Below are the code and all the weights of a small trained network. Each question names an input and a class and asks about switching units off, where a switched-off unit gives its printed mean instead of its output.

import numpy as np


def w(rows, s, z=0):
    codes = np.array(rows[::2]) - 128.0
    scale = np.full(codes.shape[1], s)
    scale[-1] = z or s
    return codes * scale


def f(y):
    return np.maximum(y, 0)


def log_softmax(a):
    a = a - a.max(-1, keepdims=True)
    return a - np.log(np.exp(a).sum(-1, keepdims=True))


def net(x, mask):
    res = np.array(x, float).reshape(1, 5) / 4 @ E
    y = f(res @ A[0][:, :-1].T + A[0][:, -1])
    res = res + np.where(mask, y, B[0][:, -1]) @ B[0][:, :-1]
    return log_softmax(res[-1] @ U[:, :-1].T + U[:, -1])


A, B = {}, {}
E = w([
[221,16,130,20],'x0',
[130,130,127,129],'x1',
[175,134,2,167],'x2',
[134,125,131,135],'x3',
[65,18,105,188],'x4',
],0.0073)
A[0] = w([
[182,129,101,10,132],'N1',
[180,82,129,104,143],'N2',
[136,105,233,124,119],'N3',
[166,201,175,106,104],'N4',
[186,152,94,205,123],'N5',
[145,171,150,106,144],'N6',
[78,178,97,161,121],'N7',
[191,166,141,143,105],'N8',
[79,78,125,140,72],'N9',
[157,172,127,103,81],'N10',
[188,152,75,188,145],'N11',
[159,155,157,125,82],'N12',
[128,134,63,119,63],'N13',
[151,166,101,69,171],'N14',
[131,81,137,176,81],'N15',
[80,92,133,176,112],'N16',
[129,155,120,72,99],'N17',
[136,167,138,105,98],'N18',
[137,69,97,50,88],'N19',
[132,86,149,181,78],'N20',
[92,129,196,113,86],'N21',
[134,157,77,97,52],'N22',
[144,187,135,106,214],'N23',
[103,180,151,208,26],'N24',
[165,130,18,96,103],'N25',
[142,128,75,114,112],'N26',
[113,192,217,118,155],'N27',
[88,89,135,172,84],'N28',
[172,167,145,120,111],'N29',
[131,161,144,96,83],'N30',
[97,144,225,109,104],'N31',
[176,145,9,153,2],'N32',
[105,60,141,148,84],'N33',
[172,41,117,57,134],'N34',
[162,164,149,118,93],'N35',
[98,86,145,150,152],'N36',
[125,154,147,183,251],'N37',
[132,169,110,83,81],'N38',
[157,74,122,45,16],'N39',
[112,47,117,133,87],'N40',
],0.011,0.0065)
B[0] = w([
[104,171,135,97,242],'N1',
[104,208,131,96,207],'N2',
[92,63,191,141,201],'N3',
[159,117,70,177,182],'N4',
[76,83,177,123,181],'N5',
[156,95,79,141,172],'N6',
[90,208,141,121,192],'N7',
[154,93,91,189,158],'N8',
[208,106,88,184,159],'N9',
[176,109,97,200,152],'N10',
[65,19,253,110,198],'N11',
[152,100,124,193,142],'N12',
[105,92,227,166,148],'N13',
[118,110,61,138,198],'N14',
[183,143,82,192,151],'N15',
[161,169,60,157,180],'N16',
[159,144,105,148,153],'N17',
[201,138,104,156,148],'N18',
[92,224,169,137,203],'N19',
[212,100,48,227,148],'N20',
[114,44,180,163,171],'N21',
[133,116,152,163,142],'N22',
[135,105,67,122,211],'N23',
[119,214,190,156,173],'N24',
[88,91,209,126,202],'N25',
[96,56,212,121,160],'N26',
[86,106,106,144,212],'N27',
[162,142,99,160,165],'N28',
[193,61,97,194,161],'N29',
[165,90,132,190,145],'N30',
[99,33,221,136,196],'N31',
[109,54,227,195,182],'N32',
[145,128,80,181,169],'N33',
[105,226,132,103,255],'N34',
[182,97,113,182,151],'N35',
[162,111,52,132,183],'N36',
[108,187,88,17,233],'N37',
[172,106,126,199,147],'N38',
[122,205,193,171,188],'N39',
[168,158,88,164,177],'N40',
],0.0057,0.0079)
U = w([
[94,35,231,145,39],'0',
[119,245,160,129,54],'1',
[254,98,75,210,45],'2',
[120,111,118,96,254],'3',
[114,104,119,85,249],'4',
],0.0095,0.006)

Each question gives the input, the list of numbers given to net, and the class t.
The units are the neurons (one row each of A and B). Each row of codes is followed by its name. A weight is (code - 128) times the scale printed after its matrix; where a second scale follows, it is the last column's (A, B and U).
mask holds one flag per neuron, in row order. A switched-off neuron (its flag False) gives its mean, the last column of its row in B, instead of its output. The means were averaged over made-up inputs and are rounded, as every weight is.
A unit's drop is (log p(t) with every unit on - log p(t) with that unit switched off) / (log p(t) with every unit on - log p(t) with every unit switched off).
The circuit of an input: a set's keep is (log p(t) with only the set's units on - log p(t) with every unit switched off) / (log p(t) with every unit on - log p(t) with every unit switched off). Starting from the 12 units with the biggest drops (on a tie, the unit counted first), units are removed one at a time, each time the one whose removal leaves the highest keep (on an exact tie, the one counted first), for as long as the keep stays at least 0.8.
circuit, biggest first: the units of the circuit, biggest drop first
unit that matters most: the unit with the biggest drop
k most important neurons: the k neurons with the biggest drops, biggest first
drop when u is switched off: that unit's drop, to one decimal
input [7,-4,-6,1,-3], class 1: circuit, biggest first	[N34, N39]
input [-2,4,-6,1,-2], class 0: circuit, biggest first	[N31]
input [7,-7,6,-2,1], class 1: circuit, biggest first	[N34, N19, N39]
input [-6,0,8,2,5], class 0: circuit, biggest first	[N11, N32]
input [-3,3,6,6,5], class 0: circuit, biggest first	[N11, N32]
input [6,-6,5,2,1], class 1: circuit, biggest first	[N34, N19, N2]
input [7,-4,8,0,3], class 0: circuit, biggest first	[N32, N25]
input [-7,-3,8,-5,4], class 0: circuit, biggest first	[N11, N32]
input [8,2,6,0,-4], class 1: circuit, biggest first	[N34, N19]
input [-1,7,-7,6,-6], class 0: 2 most important neurons	[N31, N3]
input [-6,2,8,-8,8], class 0: 3 most important neurons	[N11, N32, N5]
input [2,6,6,-2,5], class 0: drop when N32 is switched off	0.2
input [-5,0,-3,4,-6], class 2: drop when N22 is switched off	0.0
input [7,5,-6,4,1], class 1: drop when N31 is switched off	-0.1
input [8,-8,0,5,7], class 1: drop when N19 is switched off	0.2
input [5,-1,-6,5,-7], class 2: unit that matters most	N4
